(in the rows, 128 means zero)
Facts:
J_445	ω	J_757; J_959	ω	J_580; J_883	ω	J_362; J_323	ω	J_580; J_373	ω	J_111; J_70	ω	J_217; J_794	ω	J_758
J_148	ω	J_451; J_967	ω	J_850; J_783	ω	J_223; J_982	ω	J_451; J_906	ω	J_758; J_879	ω	J_573; J_776	ω	J_939
J_329	ω	J_554; J_250	ω	J_362; J_270	ω	J_698; J_286	ω	J_698; J_755	ω	J_437; J_817	ω	J_289; J_764	ω	J_382
J_400	ω	J_850; J_240	ω	J_289; J_320	ω	J_222; J_177	ω	J_437; J_746	ω	J_917; J_756	ω	J_289; J_295	ω	J_280
J_356	ω	J_362; J_609	ω	J_822; J_809	ω	J_792; J_75	ω	J_437; J_340	ω	J_289; J_381	ω	J_494; J_418	ω	J_554
J_812	ω	J_939; J_665	ω	J_554; J_53	ω	J_758; J_20	ω	J_758; J_279	ω	J_108; J_563	ω	J_758; J_197	ω	J_792
J_498	ω	J_237; J_663	ω	J_223; J_604	ω	J_217; J_495	ω	J_362; J_311	ω	J_698; J_503	ω	J_758; J_410	ω	J_822
J_836	ω	J_111; J_706	ω	J_792; J_660	ω	J_280; J_52	ω	J_822; J_96	ω	J_158; J_944	ω	J_382; J_798	ω	J_159
J_147	ω	J_535; J_966	ω	J_362; J_247	ω	J_111; J_303	ω	J_698; J_201	ω	J_757; J_898	ω	J_114; J_509	ω	J_580
J_597	ω	J_535; J_428	ω	J_451; J_821	ω	J_757; J_392	ω	J_437; J_467	ω	J_758; J_940	ω	J_792; J_942	ω	J_554
J_436	ω	J_850; J_861	ω	J_757; J_753	ω	J_907; J_243	ω	J_280; J_801	ω	J_757; J_993	ω	J_939; J_745	ω	J_535
J_470	ω	J_939; J_43	ω	J_573; J_700	ω	J_437; J_793	ω	J_698; J_406	ω	J_437; J_511	ω	J_698; J_983	ω	J_357
J_137	ω	J_757; J_980	ω	J_111; J_782	ω	J_758; J_697	ω	J_362; J_576	ω	J_757; J_885	ω	J_917; J_188	ω	J_822
J_492	ω	J_362; J_804	ω	J_535; J_510	ω	J_159; J_968	ω	J_437; J_174	ω	J_494; J_278	ω	J_222; J_128	ω	J_580
J_897	ω	J_362; J_574	ω	J_158; J_854	ω	J_939; J_297	ω	J_580; J_729	ω	J_437; J_964	ω	J_757; J_864	ω	J_159
J_970	ω	J_289; J_997	ω	J_158; J_617	ω	J_758; J_468	ω	J_529; J_276	ω	J_562; J_327	ω	J_222; J_83	ω	J_698
J_458	ω	J_881; J_686	ω	J_382; J_33	ω	J_223; J_168	ω	J_698; J_542	ω	J_362; J_360	ω	J_494; J_343	ω	J_164
J_619	ω	J_850; J_192	ω	J_698; J_224	ω	J_698; J_543	ω	J_451; J_642	ω	J_357; J_523	ω	J_850; J_330	ω	J_757
J_930	ω	J_939; J_990	ω	J_437; J_206	ω	J_850; J_541	ω	J_757; J_95	ω	J_223; J_319	ω	J_223; J_501	ω	J_939
J_86	ω	J_437; J_200	ω	J_494; J_445	φ	J_745; J_698	φ	J_340; J_698	φ	J_523; J_698	φ	J_619; J_959	φ	J_543
J_883	φ	J_980; J_883	φ	J_660; J_323	φ	J_753; J_323	φ	J_562; J_70	φ	J_200; J_148	φ	J_381; J_148	φ	J_700
J_148	φ	J_495; J_967	φ	J_543; J_879	φ	J_177; J_416	φ	J_967; J_250	φ	J_697; J_270	φ	J_850; J_286	φ	J_597
J_817	φ	J_757; J_764	φ	J_836; J_400	φ	J_753; J_240	φ	J_217; J_320	φ	J_468; J_320	φ	J_323; J_320	φ	J_279
J_280	φ	J_543; J_746	φ	J_757; J_562	φ	J_400; J_756	φ	J_192; J_809	φ	J_511; J_381	φ	J_289; J_812	φ	J_458
J_357	φ	J_604; J_53	φ	J_470; J_20	φ	J_382; J_279	φ	J_406; J_757	φ	J_686; J_563	φ	J_609; J_197	φ	J_280
J_197	φ	J_782; J_498	φ	J_416; J_498	φ	J_278; J_881	φ	J_445; J_881	φ	J_940; J_604	φ	J_297; J_604	φ	J_362
J_495	φ	J_75; J_495	φ	J_812; J_311	φ	J_729; J_503	φ	J_43; J_503	φ	J_604; J_836	φ	J_597; J_939	φ	J_400
J_660	φ	J_574; J_660	φ	J_745; J_660	φ	J_206; J_96	φ	J_798; J_944	φ	J_494; J_944	φ	J_289; J_798	φ	J_278
J_147	φ	J_756; J_382	φ	J_340; J_382	φ	J_373; J_247	φ	J_200; J_554	φ	J_43; J_554	φ	J_764; J_303	φ	J_529
J_898	φ	J_746; J_509	φ	J_437; J_164	φ	J_111; J_942	φ	J_289; J_223	φ	J_574; J_223	φ	J_665; J_861	φ	J_511
J_861	φ	J_52; J_289	φ	J_793; J_289	φ	J_753; J_289	φ	J_562; J_850	φ	J_362; J_43	φ	J_970; J_700	φ	J_970
J_700	φ	J_939; J_793	φ	J_660; J_793	φ	J_95; J_159	φ	J_340; J_580	φ	J_418; J_758	φ	J_343; J_758	φ	J_492
J_111	φ	J_970; J_222	φ	J_224; J_222	φ	J_95; J_822	φ	J_381; J_492	φ	J_418; J_510	φ	J_289; J_510	φ	J_764
J_968	φ	J_864; J_968	φ	J_783; J_968	φ	J_276; J_128	φ	J_879; J_128	φ	J_52; J_897	φ	J_698; J_897	φ	J_470
J_574	φ	J_755; J_574	φ	J_619; J_494	φ	J_983; J_494	φ	J_458; J_970	φ	J_289; J_970	φ	J_609; J_617	φ	J_53
J_617	φ	J_197; J_468	φ	J_897; J_468	φ	J_939; J_276	φ	J_320; J_327	φ	J_758; J_83	φ	J_400; J_458	φ	J_381
J_686	φ	J_574; J_33	φ	J_503; J_168	φ	J_563; J_168	φ	J_939; J_360	φ	J_543; J_343	φ	J_95; J_619	φ	J_745
J_224	φ	J_188; J_217	φ	J_897; J_217	φ	J_782; J_217	φ	J_580; J_543	φ	J_320; J_543	φ	J_609; J_523	φ	J_303
J_523	φ	J_529; J_523	φ	J_755; J_114	φ	J_330; J_330	φ	J_188; J_990	φ	J_697; J_990	φ	J_660; J_206	φ	J_745
J_95	φ	J_897; J_95	φ	J_939; J_319	φ	J_445; J_200	φ	J_362; J_445	Λ	J_861; J_883	Λ	J_492; J_323	Λ	J_509
J_70	Λ	J_604; J_794	Λ	J_503; J_967	Λ	J_436; J_783	Λ	J_33; J_982	Λ	J_428; J_906	Λ	J_563; J_250	Λ	J_883
J_270	Λ	J_311; J_286	Λ	J_83; J_755	Λ	J_990; J_817	Λ	J_340; J_764	Λ	J_944; J_400	Λ	J_967; J_240	Λ	J_970
J_177	Λ	J_755; J_746	Λ	J_885; J_609	Λ	J_410; J_75	Λ	J_177; J_340	Λ	J_756; J_381	Λ	J_360; J_418	Λ	J_942
J_812	Λ	J_776; J_665	Λ	J_329; J_20	Λ	J_617; J_563	Λ	J_53; J_197	Λ	J_809; J_495	Λ	J_542; J_311	Λ	J_192
J_503	Λ	J_906; J_410	Λ	J_52; J_836	Λ	J_247; J_706	Λ	J_197; J_660	Λ	J_295; J_96	Λ	J_997; J_944	Λ	J_686
J_966	Λ	J_250; J_247	Λ	J_373; J_201	Λ	J_330; J_509	Λ	J_959; J_597	Λ	J_804; J_428	Λ	J_148; J_821	Λ	J_137
J_392	Λ	J_729; J_467	Λ	J_20; J_940	Λ	J_706; J_942	Λ	J_665; J_436	Λ	J_523; J_243	Λ	J_660; J_801	Λ	J_201
J_993	Λ	J_501; J_745	Λ	J_147; J_470	Λ	J_812; J_43	Λ	J_879; J_700	Λ	J_75; J_793	Λ	J_168; J_511	Λ	J_793
J_983	Λ	J_642; J_137	Λ	J_541; J_980	Λ	J_836; J_782	Λ	J_467; J_697	Λ	J_495; J_576	Λ	J_445; J_188	Λ	J_609
J_492	Λ	J_697; J_804	Λ	J_745; J_510	Λ	J_798; J_968	Λ	J_700; J_278	Λ	J_320; J_128	Λ	J_297; J_897	Λ	J_966
J_574	Λ	J_96; J_854	Λ	J_470; J_297	Λ	J_323; J_729	Λ	J_968; J_964	Λ	J_801; J_864	Λ	J_510; J_970	Λ	J_817
J_617	Λ	J_794; J_327	Λ	J_278; J_83	Λ	J_270; J_33	Λ	J_319; J_168	Λ	J_224; J_542	Λ	J_356; J_360	Λ	J_200
J_192	Λ	J_303; J_224	Λ	J_286; J_543	Λ	J_982; J_523	Λ	J_619; J_330	Λ	J_576; J_930	Λ	J_993; J_990	Λ	J_406
J_206	Λ	J_400; J_541	Λ	J_964; J_95	Λ	J_783; J_319	Λ	J_663; J_501	Λ	J_854; J_86	Λ	J_392; J_200	Λ	J_174

Known rows:
[118 109 123 147  99 160 147 165 185 141  55 144 129 171 100 147 133  91
 126 113 144 126 123 125 108 136 115] : J_311
[118 119 124 143 108 128 138 122 153 128 110 107 136 114 143 136 102 125
 116 137 124 128 125 128 126 127 104] : J_278
[119  77 170 136 126  85 168 118 163 159 124 138 104 142  94 158 151 103
  84 125 135 151 115 118 119 119 129] : J_542
[115 110 131 138 127 130 132 126 153 116 124 114 138 116 145 148 119 123
 127 140 123 129 130 124 120 136 114] : J_836
[150 116 157 134 156 144 100 150 113 108  96  85 115 130 179  83 174 123
 130 120 155 135 123 151 131 169 133] : J_223
[157  80 206 124 136  99 135 103 133 137 175 114  67 132 166  85 193  87
  95 131 147 161 169 162 148 131 116] : J_362
[116  83 118 151 102 163 148 160 190 146  37 149 123 167  83 151 118  87
 119 112 150 128 115 133 108 129 108] : J_192
[115 123 133 145  96 180 142 165 186 127  93 151 125 193 114 145 130  85
 119 121 138 132 137 129 113 127 110] : J_270
[155 107 152 136 153 149  96 137 124 101  91  82 107 120 166  81 167 119
 130 137 157 139 145 154 128 155 118] : J_535
[112 100 132 138 135 145 139 142 139 131 110 108 135 146 129 161 120 129
 103 120 129 128  98 121 119 135 129] : J_523
[115 108 133 140 130 133 136 133 157 111 104 116 133 129 129 150 127 125
 115 140 128 131 121 121 116 135 121] : J_147
[114 118 136 140 129 138 136 133 152 113 108 114 134 132 132 147 126 125
 115 143 126 131 121 118 114 135 121] : J_509
[ 98  79 125 135 117 136 120 120 160 109  85  87 129 135  93 174 139 136
 125  70 139 161 140 114 116 124 103] : J_75
[113 100 121 138 126 146 125 126 146 117 139 102 137 125 163 161 107 134
 113 159 125 124 116 120 117 141 119] : J_993
[159 133 151 144 136 128 103 139 121 115 112  75 111 131 179  63 166 126
 132 142 161 144 142 146 136 148 110] : J_280
[107  84 138 139 132 143 133 140 138 142 105 119 132 151 116 164 106 130
  96 115 134 130  83 128 120 139 128] : J_619
[114  98 125 137 127 137 133 130 143 131 121 113 133 127 132 153 105 125
 111 115 123 126 111 131 123 134 120] : J_665
[121 107 164 128 122  79 169 120 151 148 161 132 113 124 139 153 154 109
 102 109 118 140 126 121 123 134 133] : J_250
[113 142 140 135 142 117 130 138 157 117 185 116 140 121 157 146 131 125
 140 132 126 137 124 117 117 139 117] : J_944

Rows:
No name comes twice in this set of rows, the named rows included.
[116  80 125 141 129 134 132 121 159 121  85 117 132 116 118 152 108 122
 112 138 128 131 122 129 117 132 112] : J_52
[161 128 119 140 125 174 124 189 154 143  84  93 116 161 176  78 181  70
 161  71 163 117 146 167 128 163 114] : J_698
[116 137 133 144 126 114 139 133 151 129 152 106 136 131 144 137 118 129
 128 134 131 139 120 119 122 127 108] : J_320
[107  88 137 140 143 134 122 131 156 137 146 125 134 142 128 170 108 134
 121 165 144 138  98 117 110 140 121] : J_812
[102  85 114 133 108 141 128 117 155  96  86  67 133 117 114 162 141 135
 120  68 126 149 151 114 122 120 101] : J_729
[145 116 163 135 147 173  87 136 123  90 118  92 104 148 178  83 160 119
 121 162 155 145 153 154 134 149 116] : J_850
[112 141 145 137 138 119 127 138 157 119 160 124 139 132 140 149 131 126
 135 142 134 139 118 112 113 140 121] : J_148
[117 100 122 141 141 144 140 133 149 126 124 102 131 134 122 154 115 120
 108 125 127 132 111 128 124 124 117] : J_373
[118 131 129 139 114 123 137 131 152 113 115 107 137 125 153 132 126 125
 122 132 121 130 127 118 121 135 118] : J_96
[114 105 134 141 138 112 128 127 159 138 175 119 136 118 130 160 103 123
 130 132 137 140 116 131 121 127 100] : J_753
[148 133 167 136 150 165  94 140 123  81 121  94 106 151 175  76 174 116
 124 146 154 145 163 150 133 149 118] : J_357
[104 129 122 136  97 126 133 127 148  94  90  69 135 141 127 151 159 142
 128  71 129 155 147  99 120 125 107] : J_968
[118  90 177 133 132  77 164 118 165 155 157 148 107 136 107 162 155 107
 103 128 136 153 115 116 116 126 129] : J_495

Now the same elements, written a new way:
Known rows:
[143 141 130 124 132 115 160 136 122 110 132 150 119 133 118] : J_95
[114 123 116 130 161 105 133 139 121 110 155 128 128 131 119] : J_510
[ 68 150 140 124  78 102 122 113 129 107 107 164 116 137 111] : J_53
[131 124 138 108 166  92 129 178  86 197  99 115 109 102 130] : J_541
[157 132 108 122 137 112  94 146 136 129 142 153 128 124 126] : J_70
[104 130 107 127 125  98  78 105 139  96 120 158  96 132 101] : J_503
[118 125 121 135 128  98 153 124 127 128 125 140 141 142 111] : J_320
[139 115 134 160 126 149 123 123 120 108 149  63  95 152 159] : J_494
[121 131 113 116 135 134 123 130 122 139 138 144 138 123 127] : J_885
[118 127 110 123 128 118 128 129 123 138 138 146 148 132 144] : J_96
[116 130 121 127 124  94 129 127 135 132 134 140 146 131 142] : J_498
[156 131 125 150 101 164 112 112 117 127 144  71 108 144 172] : J_108
[133 118 130 142 137 126 147 128 104 109 115 144 129 132  90] : J_753
[106 128 117 125 140 126 121 125 149 144 122 139 137 122 144] : J_147
[120 136 138 100 134 138 137 133 150 140 127 129 117 127  98] : J_686
[122 129 144 117 176  95 124 168  92 193  91 117 111  96 141] : J_964
[202 146 233 120 145 166 123  96 147 125 155  75 175 176 156] : J_698
[137 126 114 122 134 133 129 142 126 129 132 159 129 131 144] : J_243
[123 125 109 123 126 123 133 124 132 149 121 144 141 137 130] : J_798

Rows:
No name comes twice in this set of rows, the named rows included.
[ 92 114 128 140 164 104 133 136 145 112 132 125 131 133 120] : J_148
[ 90 145 111 120 124 107 130  98 140 117 111 163 107 139 120] : J_492
[149 107 221 114 183 120 121 106 136 103 126 140 201 150 118] : J_83
[169 103  76 127 102 135 163 162 159 117 143 138 175  70 125] : J_86
[143 117 126 116  68 147 166 145 169 105 113 116 165  47  81] : J_755
[135 126 102 118 137 108  83 138 146 146 134 141 131 131 110] : J_247
[128 129 132 105 166  94 131 180  77 192 110 121 110  97 138] : J_137
[106 118 137 114 116 125 114 115 137 126 109 150 129 113 131] : J_776
[ 75 118 175 117 135  95 109 190  99 185  95 110 119  86 162] : J_861
[126 145 131 125 120 114 146 102 124 125  96 145 129 118 105] : J_470
[141 137 247 110 135 149 105 122 147 120 124 152 197 138 103] : J_303
[153 125 204 117 183 133 134 106 142 128 128 149 202 153 114] : J_224
[148 130 129 148 100 147 120 112 129 129 149  67 112 149 179] : J_114

